What each symbol does to the units:
QR: e>NB, q>HL
MT: e>ZP, q>TT
LD: e>JC, q>QC
FM: e>CH, q>LT
CQ: e>CJ, q>PR
TR: e>NQ, q>DJ
JT: e>NL, q>ML
JG: e>MJ, q>ZR
NB: e>LT, q>CH
HL: e>RF, q>QR
MF: e>QC, q>JC
DJ: e>JG, q>TR
CJ: e>GJ, q>CT
BM: e>FZ, q>DS
NQ: e>ML, q>NL
SM: e>FM, q>QZ
NL: e>DJ, q>NQ
TQ: e>TT, q>ZP
GJ: e>MT, q>FG
PR: e>HR, q>CQ
PN: e>BM, q>NG
NG: e>SM, q>PN
JC: e>CG, q>MF
TT: e>FG, q>MT
LQ: e>LD, q>DR
QZ: e>PN, q>SM
DM: e>QR, q>RF
ZD: e>TJ, q>TM
FZ: e>CQ, q>HR
DR: e>JF, q>LQ
ZP: e>LS, q>TQ
JF: e>CM, q>RQ
LS: e>RQ, q>CM
RQ: e>LQ, q>JF
TJ: e>ZR, q>MJ
CH: e>HL, q>NB
TM: e>DL, q>ZD
ZR: e>TR, q>JG
CM: e>TQ, q>LS
DS: e>NG, q>BM
FG: e>CT, q>GJ
CG: e>ZD, q>DL
CT: e>PR, q>CJ
QC: e>DR, q>LD
HR: e>DS, q>FZ
ML: e>DM, q>JT
MJ: e>TM, q>TJ
DL: e>MF, q>CG
LT: e>QZ, q>FM
RF: e>JT, q>DM

The rows follow the links: the fewer symbols apart two units are, the more alike their rows tend to be.

Each row is also shifted at random along 6 hidden directions that mean nothing.

Rows in random order:
Each row is one unit's numbers.
row 1: -7 -123 199 64 221 -22 206 -851 280 -212 289 -163 28 202 -124 105 259 349 18 133 541 -391 15 -71 -228 -233 343 148 -169 -209
row 2: 429 -69 -207 -33 208 -80 248 376 587 -79 -71 -95 -110 -18 373 46 -85 180 113 -141 -328 -249 222 155 -138 -340 50 73 123 92
row 3: -884 -111 167 -39 95 -129 -62 -340 -124 -38 546 -219 442 85 -226 -49 237 -198 196 253 -7 -19 -42 167 54 133 290 142 77 -176
row 4: -129 -148 -163 -88 42 -87 154 63 147 140 -26 -31 -11 -21 131 -11 108 197 164 -365 -107 174 34 177 197 123 205 74 -175 -109
row 5: 221 153 -64 -296 -346 111 -24 302 -690 142 37 -63 110 47 -231 -90 -117 -507 12 71 -396 435 -134 11 97 313 -49 -96 280 -17
row 6: -105 131 -81 32 119 29 136 331 -191 -180 326 18 265 125 203 -60 -199 -298 -214 146 -230 217 149 127 104 235 -394 480 390 290
row 7: -130 34 57 19 3 21 -409 187 146 -87 -233 40 -134 -274 159 42 -18 115 33 144 -18 -420 140 -97 -289 -506 -89 -578 12 108
row 8: -557 -21 19 218 219 58 -122 -32 583 7 -216 112 -63 -209 170 23 -11 314 35 -36 176 -361 152 77 -22 -234 -14 -88 -146 25
row 9: 366 101 -88 -147 192 -202 62 374 207 47 93 52 -71 189 45 -169 108 -82 144 233 147 -336 -181 -58 -185 -260 57 288 550 -52
row 10: -195 72 -211 -210 99 25 102 538 53 -28 106 7 226 18 367 43 -116 -100 94 -188 -436 133 114 228 54 2 -75 83 285 -31
row 11: -493 -36 -24 79 44 -183 -338 440 -204 219 193 313 308 -80 -5 -64 44 -149 122 -165 0 295 -198 42 315 328 -168 170 -26 -82
row 12: 263 23 -81 -132 -289 -61 113 531 -71 133 -115 19 -157 37 -189 31 -237 -368 85 14 -406 81 -109 -77 -85 -79 37 20 205 21
row 13: 238 -64 -79 166 -76 89 55 -39 375 46 -501 -77 -455 -226 71 -48 -67 306 -62 -53 -31 -188 181 5 -37 -202 -11 -234 -243 230
row 14: 47 -21 2 -170 87 -26 -224 -104 -28 -192 74 -229 77 -98 234 -35 164 109 104 156 -80 -283 188 90 -220 -353 85 -416 133 7
row 15: -281 3 152 -149 -374 17 -280 175 -509 37 112 -78 178 -92 -323 95 -115 -531 66 174 -452 164 -98 -76 -132 27 61 -407 66 -31
row 16: -65 187 -101 -200 -237 290 89 41 -534 235 -219 253 81 57 -43 58 -114 -94 -108 -476 47 616 -220 -6 313 561 -134 5 -84 -264
row 17: 107 123 -245 98 383 -97 78 548 56 -12 263 298 157 98 381 -252 -59 21 -170 -38 194 114 95 159 277 224 -481 837 445 317
row 18: 11 176 15 24 -348 327 163 231 262 202 -661 186 -403 -77 -216 219 -423 -131 -86 -163 -154 -42 -111 -174 -110 -93 -10 -255 -110 -107
row 19: 207 -59 -86 -143 70 -253 262 172 120 -49 287 -321 64 248 -25 -136 91 -246 196 276 -377 -101 -23 114 -90 -100 251 260 401 2
row 20: 1003 162 -35 -180 -120 114 61 576 -266 -238 73 166 91 105 216 321 -401 -289 -122 -98 -399 96 35 -161 -252 -176 -312 -137 300 58
row 21: 184 142 -3 -75 -181 163 -91 60 -110 263 -338 216 -222 -63 -218 -55 -35 -28 -44 -92 251 9 -215 -121 18 65 -25 -68 6 -95
row 22: -549 289 271 -6 -71 370 42 29 281 -248 -24 -33 152 35 -124 366 -395 -346 -92 378 -231 -451 32 -129 -484 -380 -7 -343 322 -173
row 23: 255 -113 -66 65 121 -378 -393 586 23 241 60 421 -42 -77 -22 -115 141 36 182 -82 283 -80 -234 -132 80 -83 -110 148 77 -4
row 24: 305 28 -144 -114 40 82 -241 -176 -428 63 -69 -25 43 -182 221 -281 247 223 -70 -127 207 240 106 177 252 246 -149 -125 -87 92
row 25: 230 -191 -60 148 -107 -18 234 -491 -301 162 -84 55 -182 26 -161 -98 110 269 -161 -357 266 543 -46 10 425 567 -47 346 -537 89
row 26: -294 43 160 22 -174 98 -339 -259 -491 -210 -3 -306 109 -166 -12 -73 29 -195 -167 399 -278 74 157 -2 -52 54 -146 -539 -51 228
row 27: 580 38 50 97 74 -39 -5 419 198 -205 79 254 -15 83 142 326 -335 -60 -117 -20 -78 -177 22 -241 -284 -291 -273 46 91 90
row 28: -435 128 68 -94 244 -49 -143 -308 -105 37 246 16 209 153 -123 -228 355 5 81 289 527 -197 -208 20 17 49 133 238 327 -227
row 29: -51 -29 -3 -214 111 -79 -259 6 -484 -104 487 -164 547 -15 175 -49 212 -143 166 40 -253 236 61 230 115 188 18 -109 147 -90
row 30: -115 -33 -151 133 296 -116 -237 -87 88 202 -189 228 -165 -164 227 -345 367 528 0 -195 650 6 -16 78 321 156 -133 216 -170 121
row 31: -98 195 55 -202 -181 240 -152 -78 -448 140 -188 154 42 -20 -122 46 0 -83 -52 -139 203 211 -225 -114 52 203 -45 -254 -3 -238
row 32: -442 -105 248 264 35 23 -48 -673 -60 -190 235 -221 67 -35 -209 2 84 25 -145 306 218 -106 123 -50 -71 27 40 21 -196 145
row 33: -58 36 193 305 14 -41 -524 454 -111 -33 -26 601 84 -176 30 252 -281 -56 -200 -46 239 -48 -103 -362 -84 -82 -538 -131 -185 125
row 34: -565 244 -14 -78 -39 273 165 239 -199 40 47 284 295 143 18 231 -306 -238 -143 -285 -95 391 -132 -28 167 383 -246 224 110 -212
row 35: 478 -252 -114 -199 -48 -252 132 -64 -53 48 190 -212 -66 64 -47 -44 235 86 241 -139 -110 69 5 96 18 -59 376 42 -81 -69
row 36: -691 -26 -9 95 64 49 -113 27 140 62 -23 44 238 -151 106 64 -43 45 88 -184 -176 150 75 190 221 171 -12 -79 -206 -88
row 37: -209 -46 -38 -118 -168 -48 -373 476 -386 233 -20 302 142 -185 15 71 -77 -93 88 -364 -118 350 -99 -27 174 154 -129 -247 -179 -95
row 38: 38 67 46 235 136 -151 -334 586 97 -184 25 255 -33 -95 207 52 -227 -122 -168 255 -20 -287 66 -214 -226 -307 -473 -21 243 345
row 39: 538 121 -20 -449 -108 53 66 -366 -761 -94 422 -441 266 198 -156 -271 319 -349 47 369 -70 176 -45 188 -15 186 216 38 495 -87
row 40: 761 47 -47 -10 -122 -30 -224 626 -440 6 15 535 -57 -47 82 178 -290 -114 -202 -281 92 231 -113 -287 -17 25 -473 87 19 148
row 41: -332 224 -264 -18 420 -86 -25 646 -78 -55 313 234 327 88 490 -264 -4 -74 -118 11 20 200 54 240 314 310 -499 650 552 231
row 42: 299 194 -18 -317 -72 95 43 -138 -328 -25 78 -171 81 200 -45 -78 141 -151 39 165 27 -24 -120 -3 -125 -29 119 -83 356 -175
row 43: 281 -46 -135 -18 329 -356 -574 799 -144 178 329 587 307 -79 243 -109 131 76 170 -224 341 12 -186 -58 164 6 -317 267 210 -4
row 44: -429 -129 141 453 354 -212 37 -293 608 -159 131 9 -67 46 35 -29 83 262 -64 272 363 -418 100 -73 -41 -172 -36 325 -144 173
row 45: -495 -27 112 49 286 -256 -205 -348 42 39 383 -41 208 134 -188 -310 455 77 182 367 578 -276 -204 62 75 33 215 336 218 -175
row 46: -118 -69 128 276 57 -64 242 -83 429 -323 103 -196 -37 99 19 217 -246 -104 -115 311 -341 -262 181 -77 -248 -271 -12 46 -44 195
row 47: 86 -93 -93 173 330 -73 234 -347 458 -41 -14 -139 -198 33 150 -269 229 429 -40 91 383 -242 192 173 132 -36 67 456 -21 227
row 48: -308 121 70 52 88 263 473 -328 504 -165 -33 -141 31 190 -42 226 -193 -11 -39 52 -68 -204 67 43 -143 -73 179 171 89 -205
row 49: -356 161 40 -19 88 241 -124 -457 -628 101 228 256 478 49 -28 -61 194 96 -162 -273 526 602 -143 116 522 783 -192 297 -175 -261
row 50: 609 -188 134 -16 -146 18 316 -683 1 -205 38 -316 -199 135 -162 191 80 161 -21 15 -3 -128 85 -122 -257 -200 330 -161 -293 -28

Some units, each with its row:
LD row 32
QZ row 23
JF row 35
DR row 3
RQ row 17
RF row 20
SM row 44
PR row 30
HR row 41
TR row 16
ZR row 34
DL row 5
CQ row 36
FZ row 29
NL row 48
FG row 14
CT row 7

Row, symbols taken left to right, then the row they reach:
row 38 q e e e q e e: row 26
row 10 e q e e: row 13
row 19 q e e e e q q: row 49
row 27 q e q q: row 45
row 40 e q q e e e q: row 22
row 12 e q e q q: row 25
row 46 e e q: row 9
row 21 e q e: row 1
row 8 q q q e q: row 2
row 33 q e e q q e: row 11
row 50 e q e q q: row 39
row 18 q e e q q e: row 42
row 24 e e q q q: row 37
row 6 e q e e e e: row 4

